The same points measured another way (B), then each row and its match in B
B:
[101]: [0.219, -0.129, 1.077, -0.430, 0.344, -1.053, -0.326, -0.765, -0.038, 0.005, -0.919, -0.917, 0.084, -0.027]
[80]: [-0.047, -0.404, 1.570, -1.488, 0.877, -0.355, 1.100, -0.547, 0.300, 0.615, 0.689, -0.442, 0.164, 0.635]
[97]: [0.332, 1.502, 1.545, -2.592, 1.618, -3.841, -3.361, -0.669, 0.353, 1.035, -0.923, -0.443, -1.275, 0.232]
[133]: [0.358, -0.231, 2.391, -3.110, 1.498, -2.671, -1.879, -0.503, -0.010, 1.478, -0.165, -0.901, -0.595, 0.562]
[106]: [0.463, 1.503, -0.095, 1.203, 0.341, -2.539, -2.216, -1.153, -0.429, -0.279, -1.504, 0.161, -0.007, -0.188]
[82]: [0.391, 0.522, -1.100, 2.480, -0.448, 1.211, 0.224, 0.271, -0.711, -1.364, 0.017, 0.882, 2.075, -0.693]
[105]: [0.182, 0.736, 0.048, 1.101, 0.273, -1.465, -1.806, -0.151, 0.661, 0.724, -2.005, -0.197, -0.737, -0.770]
[132]: [-0.784, 1.604, -0.979, 2.314, 0.922, -4.810, -6.009, 0.791, -0.542, 0.443, -5.207, 0.041, 0.303, -2.663]
[117]: [-0.063, 1.095, 3.042, -1.918, 1.853, -4.785, -3.561, -0.220, -0.158, 2.270, -2.029, -1.011, -1.733, -0.226]
[115]: [-0.832, 0.008, -1.768, 2.241, -0.758, 0.278, -0.471, 0.758, 0.580, 0.090, -2.204, 0.299, 0.661, -2.130]
[77]: [-0.001, -0.437, 0.984, -2.345, 1.426, -2.740, -2.853, 0.595, -0.562, 0.534, 0.140, -0.526, 0.341, -0.248]
[121]: [-0.137, 0.536, -1.719, 2.087, -0.185, -0.535, -1.731, 0.679, -0.991, -1.285, -1.657, -0.073, 2.107, -1.247]
[94]: [-0.907, -0.016, -2.096, 2.607, -0.915, -1.537, -3.041, 0.115, -0.264, -0.758, -2.824, -0.374, 1.087, -1.438]
[131]: [0.060, -1.329, 1.916, -3.583, 1.078, -0.870, 0.774, -0.046, 0.257, 0.874, 1.718, -1.101, -0.178, 1.199]
[73]: [-0.412, -0.093, -0.882, 1.608, -0.279, -0.321, -0.167, 0.352, 0.410, -0.359, -2.239, 0.033, 0.747, -1.757]
[91]: [0.337, 1.431, 0.330, 1.300, 0.135, -2.217, -2.375, -1.285, -0.258, -0.706, -1.904, -0.033, 0.592, -0.266]
[104]: [0.022, 0.635, 0.317, 0.715, 0.499, -1.466, -1.754, 0.132, 0.382, 0.387, -2.052, -0.197, 0.093, -1.235]
[66]: [0.604, 0.856, 2.683, -2.061, 1.351, -2.634, -1.213, -0.541, 0.805, 1.741, -0.849, -0.370, -1.948, 0.151]
[68]: [-0.036, 0.669, -1.121, 2.211, -0.502, -0.985, -2.659, 0.059, -1.012, -1.363, -1.775, -0.127, 1.684, -1.094]
[122]: [0.837, -1.015, 1.821, -3.156, 1.666, 0.255, 0.422, -0.002, -0.498, -0.380, 3.678, -0.415, 1.652, 2.040]
[71]: [-0.774, -1.257, 0.188, -0.011, 0.150, -0.136, 0.225, 0.769, -0.667, 0.228, -0.234, -0.793, 1.382, -0.735]
[86]: [0.171, -0.596, 1.970, -2.230, 0.944, 0.754, 2.598, -0.741, 0.798, 1.081, 1.315, -0.588, -0.665, 0.558]
[130]: [0.608, 0.851, -1.160, 2.968, -0.633, 1.814, 1.657, -0.544, -0.261, -1.590, 0.838, 1.150, 2.126, -0.054]
[112]: [-0.320, 0.977, -0.165, 0.699, 0.561, -2.559, -3.080, -0.020, 0.183, 0.380, -2.082, -0.215, -0.392, -1.085]

[3.259, 2.359, 0.206, -0.385, 1.929, -1.263, -0.019, -0.121, -3.571, 0.578, 0.045, -0.268, -0.030, -0.664, 0.544, -2.620]
[77]
[-1.260, 0.282, 0.450, 0.419, -0.533, -1.743, -0.057, -0.046, -2.178, 0.909, 0.167, -0.229, 0.790, -1.122, 0.655, -2.242]
[104]
[-5.090, 0.628, 0.133, 0.341, -0.025, -0.478, 0.575, -0.019, -2.198, 0.363, 0.128, 0.086, 0.517, -0.633, -0.051, 0.145]
[68]
[1.640, 0.222, -0.091, 0.474, -0.732, -1.054, 1.565, -0.027, 0.042, 1.393, 0.345, -1.456, 0.128, 0.809, 0.306, -1.099]
[101]
[6.174, 1.361, -0.097, -0.524, 1.173, 0.276, 0.070, 0.197, -2.258, -0.561, 0.011, -0.741, -0.096, 0.673, -0.308, 1.250]
[122]
[7.349, 1.530, -0.003, -0.496, 0.807, -0.251, 0.512, 0.092, -0.276, 0.408, 0.231, -1.624, -0.526, 0.516, 0.248, -1.177]
[131]
[-4.170, -1.261, 0.130, 1.131, -0.093, -0.427, 1.546, -0.181, -1.785, 0.716, 0.121, -0.206, 1.065, 0.930, -0.814, -1.427]
[106]
[-1.323, 0.332, 0.216, 0.479, -1.152, -1.557, 0.003, -0.006, -1.051, 0.652, -0.035, -0.274, 0.917, -0.553, -0.172, -2.682]
[105]
[-6.232, 1.326, 0.126, 1.200, 0.752, -2.296, -0.169, -0.547, -4.495, 1.741, 0.038, -0.079, 0.774, -2.241, 0.173, -4.914]
[132]
[-3.182, -0.842, 0.336, 0.136, -1.107, -0.187, -0.393, 0.083, -0.491, 0.387, 0.286, -0.312, -0.404, -1.106, 0.611, 0.337]
[73]
[2.196, 2.624, -0.501, -1.128, 0.825, -0.205, -0.778, -0.172, -0.473, 0.938, 0.387, -1.626, -0.940, -1.376, 0.520, 0.492]
[71]
[5.641, 2.470, 0.263, 1.148, 1.351, -4.514, 0.229, -0.463, -2.873, 2.203, 0.077, -0.987, 1.768, -1.329, -0.115, -7.631]
[117]
[4.280, -0.303, 0.589, 1.251, -0.306, -2.514, 0.102, -0.154, -1.857, 0.914, -0.203, -0.179, 1.294, -0.654, -0.179, -4.751]
[66]
[-2.051, 1.050, 0.231, 0.403, 0.273, -1.601, -0.471, -0.266, -2.835, 0.755, -0.049, 0.189, 1.003, -1.081, -0.074, -3.438]
[112]
[-5.465, 0.090, 0.010, -0.257, -0.171, 0.204, 0.130, -0.034, -2.284, -0.081, -0.084, -0.055, -0.260, -0.563, 0.381, 1.235]
[121]
[-5.362, -2.331, -0.091, -0.189, -1.749, 1.453, -0.081, 0.263, -0.366, -0.611, 0.018, -0.304, -0.123, 0.430, -0.964, 4.290]
[130]
[-6.266, 0.878, -0.058, -0.448, -0.598, 0.414, 0.518, -0.170, -1.190, 0.712, 0.371, -0.529, -0.680, 0.073, 0.181, -0.166]
[94]
[6.270, 1.767, 0.099, 0.274, 0.822, -1.920, 1.030, -0.170, -2.082, 1.669, 0.166, -1.290, 0.329, 0.197, 0.234, -3.921]
[133]
[-5.189, -0.732, 0.167, -0.438, -1.580, 0.380, -1.078, 0.133, -1.040, -0.252, 0.024, -0.080, -0.596, -1.401, 0.540, 0.654]
[115]
[-5.922, -1.462, -0.011, -0.409, -0.801, 1.018, -0.318, 0.162, -1.663, -0.558, -0.028, 0.616, -0.058, -0.390, 0.000, 3.148]
[82]
[4.366, 0.043, 0.124, 0.195, -0.228, -0.727, -0.067, 0.004, -0.227, 0.598, 0.072, -1.382, 0.057, 0.055, 0.136, -0.618]
[80]
[1.336, -0.116, 0.607, 1.176, 0.479, -1.679, 1.423, 0.042, -3.312, 0.718, -0.190, 0.115, 0.984, 0.942, -0.193, -4.850]
[97]
[6.176, -0.003, -0.324, -0.189, -0.669, -0.070, 0.037, 0.102, 0.744, 0.796, 0.325, -2.115, -0.302, -0.029, -0.128, -0.288]
[86]
[-3.589, -0.784, -0.151, 1.278, -0.164, -1.052, 1.239, -0.074, -1.758, 1.079, 0.095, -0.436, 0.693, 0.672, -0.739, -1.087]
[91]
